Here is a tiny trained network, its code and every weight. The questions are about switching its units off for an input and a class, where a switched-off unit gives its printed mean instead of its output.

import numpy as np


def w(rows, s, z=0):
    codes = np.array(rows[::2]) - 128.0
    scale = np.full(codes.shape[1], s)
    scale[-1] = z or s
    return codes * scale


def norm(h):
    return h / np.sqrt((h * h).mean(-1, keepdims=True) + 1e-5)


def f(y):
    return np.maximum(y, 0)


def log_softmax(a):
    a = a - a.max(-1, keepdims=True)
    return a - np.log(np.exp(a).sum(-1, keepdims=True))


def net(x, mask):
    res = np.array(x, float).reshape(1, 4) / 4 @ E
    u = 0
    for l in range(3):
        y = f(norm(res) @ A[l][:, :-1].T + A[l][:, -1])
        res = res + np.where(mask[u : u + 8], y, B[l][:, -1]) @ B[l][:, :-1]
        u += 8
    return log_softmax(norm(res)[-1] @ U[:, :-1].T + U[:, -1])


A, B = {}, {}
E = w([
[78,140,169,235,94,80,254,24,67,183],'x0',
[102,176,106,176,205,122,211,254,75,254],'x1',
[46,133,80,226,94,34,84,144,146,88],'x2',
[249,45,136,113,101,29,196,94,100,136],'x3',
],0.0042)
A[0] = w([
[142,101,131,178,149,141,1,113,207,101,60],'0.n0',
[163,132,143,152,179,105,170,203,96,232,6],'0.n1',
[207,150,143,45,162,187,52,180,132,113,171],'0.n2',
[91,146,84,193,121,104,128,194,122,127,74],'0.n3',
[173,83,68,62,163,133,62,110,186,130,72],'0.n4',
[181,129,122,120,91,111,185,130,136,253,102],'0.n5',
[208,96,210,50,151,168,141,102,93,159,115],'0.n6',
[179,90,54,71,131,83,174,163,40,125,73],'0.n7',
],0.0049,0.0023)
B[0] = w([
[123,95,147,150,146,124,164,201,145,124,205],'0.n0',
[122,165,147,158,169,128,117,109,254,128,210],'0.n1',
[108,92,152,69,155,175,143,169,156,59,253],'0.n2',
[145,138,136,88,120,134,126,80,83,112,185],'0.n3',
[162,101,235,78,101,171,143,146,122,166,202],'0.n4',
[77,144,121,155,157,131,99,135,140,97,203],'0.n5',
[114,87,93,133,96,132,96,102,136,78,219],'0.n6',
[90,167,210,132,94,76,145,106,108,154,189],'0.n7',
],0.0076,0.0048)
A[1] = w([
[174,176,147,189,150,61,207,160,153,242,118],'1.n0',
[81,231,108,189,132,154,173,119,46,242,97],'1.n1',
[62,139,81,162,66,73,97,119,62,104,5],'1.n2',
[141,127,224,163,17,107,112,29,45,107,170],'1.n3',
[120,61,109,171,12,74,64,98,168,87,71],'1.n4',
[58,154,204,139,139,95,143,211,155,128,123],'1.n5',
[227,35,94,151,71,22,120,85,2,154,80],'1.n6',
[27,133,148,106,73,184,99,97,113,55,110],'1.n7',
],0.0045,0.0021)
B[1] = w([
[69,198,168,154,254,76,130,86,167,113,218],'1.n0',
[166,179,188,85,109,109,121,87,163,171,225],'1.n1',
[133,109,107,129,64,150,156,156,111,74,175],'1.n2',
[127,123,45,144,90,125,53,143,87,140,255],'1.n3',
[90,106,85,162,237,140,171,121,184,57,215],'1.n4',
[78,150,121,170,122,113,161,68,99,126,242],'1.n5',
[176,94,12,47,174,97,26,34,92,193,187],'1.n6',
[140,137,150,138,57,65,170,160,110,162,244],'1.n7',
],0.0062,0.0044)
A[2] = w([
[114,47,104,143,125,101,142,52,137,50,237],'2.n0',
[31,117,115,140,169,170,114,42,109,154,127],'2.n1',
[164,19,208,3,125,184,100,186,230,73,51],'2.n2',
[123,194,134,25,175,208,181,196,142,182,133],'2.n3',
[160,117,88,149,212,36,105,66,111,160,181],'2.n4',
[93,97,123,154,74,78,98,113,185,105,255],'2.n5',
[81,143,141,87,115,94,75,145,73,96,179],'2.n6',
[87,172,55,141,169,107,102,186,102,129,131],'2.n7',
],0.0052,0.001)
B[2] = w([
[182,75,102,93,190,106,101,158,189,140,192],'2.n0',
[210,90,125,120,89,83,94,174,142,107,177],'2.n1',
[170,191,255,18,105,108,102,219,94,171,255],'2.n2',
[161,27,68,84,123,40,161,130,163,22,181],'2.n3',
[121,104,151,108,151,233,66,61,132,153,188],'2.n4',
[158,137,159,104,147,152,150,142,54,165,182],'2.n5',
[178,126,83,162,135,204,141,90,102,149,156],'2.n6',
[141,82,138,138,110,216,160,142,111,151,153],'2.n7',
],0.0067,0.0088)
U = w([
[93,158,131,159,126,209,133,181,64,141,101],'0',
[131,157,109,79,73,106,195,95,147,117,51],'1',
[109,195,131,178,19,114,129,94,44,154,129],'2',
[80,216,194,160,213,84,143,55,180,163,148],'3',
[187,46,53,115,152,132,46,49,97,137,151],'4',
[171,100,195,9,131,123,115,216,146,91,154],'5',
[91,71,70,201,141,136,170,190,151,54,152],'6',
[155,155,105,129,133,140,159,130,114,147,1],'7',
],0.012,0.0086)

Each question gives the input, the list of numbers given to net, and the class t.
The units are the neurons (one row each of A and B). Each row of codes is followed by its name. A weight is (code - 128) times the scale printed after its matrix; where a second scale follows, it is the last column's (A, B and U).
mask holds one flag per neuron, layer by layer. A switched-off neuron (its flag False) gives its mean, the last column of its row in B, instead of its output. The means were averaged over made-up inputs and are rounded, as every weight is.
A unit's drop is (log p(t) with every unit on - log p(t) with that unit switched off) / (log p(t) with every unit on - log p(t) with every unit switched off).
The circuit of an input: a set's keep is (log p(t) with only the set's units on - log p(t) with every unit switched off) / (log p(t) with every unit on - log p(t) with every unit switched off). Starting from the 12 units with the biggest drops (on a tie, the unit counted first), units are removed one at a time, each time the one whose removal leaves the highest keep (on an exact tie, the one counted first), for as long as the keep stays at least 0.8.
units of the circuit, in order: the units of the circuit, biggest drop first
unit that matters most: the unit with the biggest drop
k most important neurons: the k neurons with the biggest drops, biggest first
k most important neurons of layer l: the k neurons of layer l with the biggest drops, biggest first
drop when u is switched off: that unit's drop, to one decimal
input [6,3,-8,-4], class 3: most important neuron -> [0.n2]
input [0,-8,0,5], class 4: units of the circuit, in order -> [1.n6 0.n2 1.n3]
input [8,-6,8,-8], class 2: units of the circuit, in order -> [1.n7 0.n1]
input [2,3,-8,5], class 3: units of the circuit, in order -> [0.n1 0.n7 2.n2 0.n4]
input [7,-4,0,-3], class 2: 2 most important neurons of layer 0 -> [0.n6 0.n1]
input [-1,-6,7,3], class 4: units of the circuit, in order -> [0.n2 2.n2]
input [6,4,5,7], class 3: 2 most important neurons -> [1.n0 0.n1]
input [-2,5,7,-5], class 2: 2 most important neurons of layer 0 -> [0.n2 0.n3]
input [5,-3,5,-4], class 2: 2 most important neurons of layer 0 -> [0.n6 0.n2]
input [1,-1,2,-2], class 6: 3 most important neurons of layer 0 -> [0.n4 0.n7 0.n2]
input [-2,-5,8,-6], class 6: 2 most important neurons -> [2.n2 0.n2]
input [2,-5,6,-5], class 6: 2 most important neurons -> [2.n2 1.n4]
input [5,-5,-2,-6], class 2: 2 most important neurons -> [1.n7 0.n6]
input [3,-2,8,-8], class 2: 2 most important neurons of layer 2 -> [2.n3 2.n5]
input [0,-4,8,5], class 4: unit that matters most -> 1.n6
input [3,3,-6,3], class 3: drop when 0.n1 is switched off -> 0.4
input [-7,7,8,-1], class 6: drop when 2.n2 is switched off -> 0.7
input [7,8,-8,-2], class 3: drop when 1.n7 is switched off -> 0.0
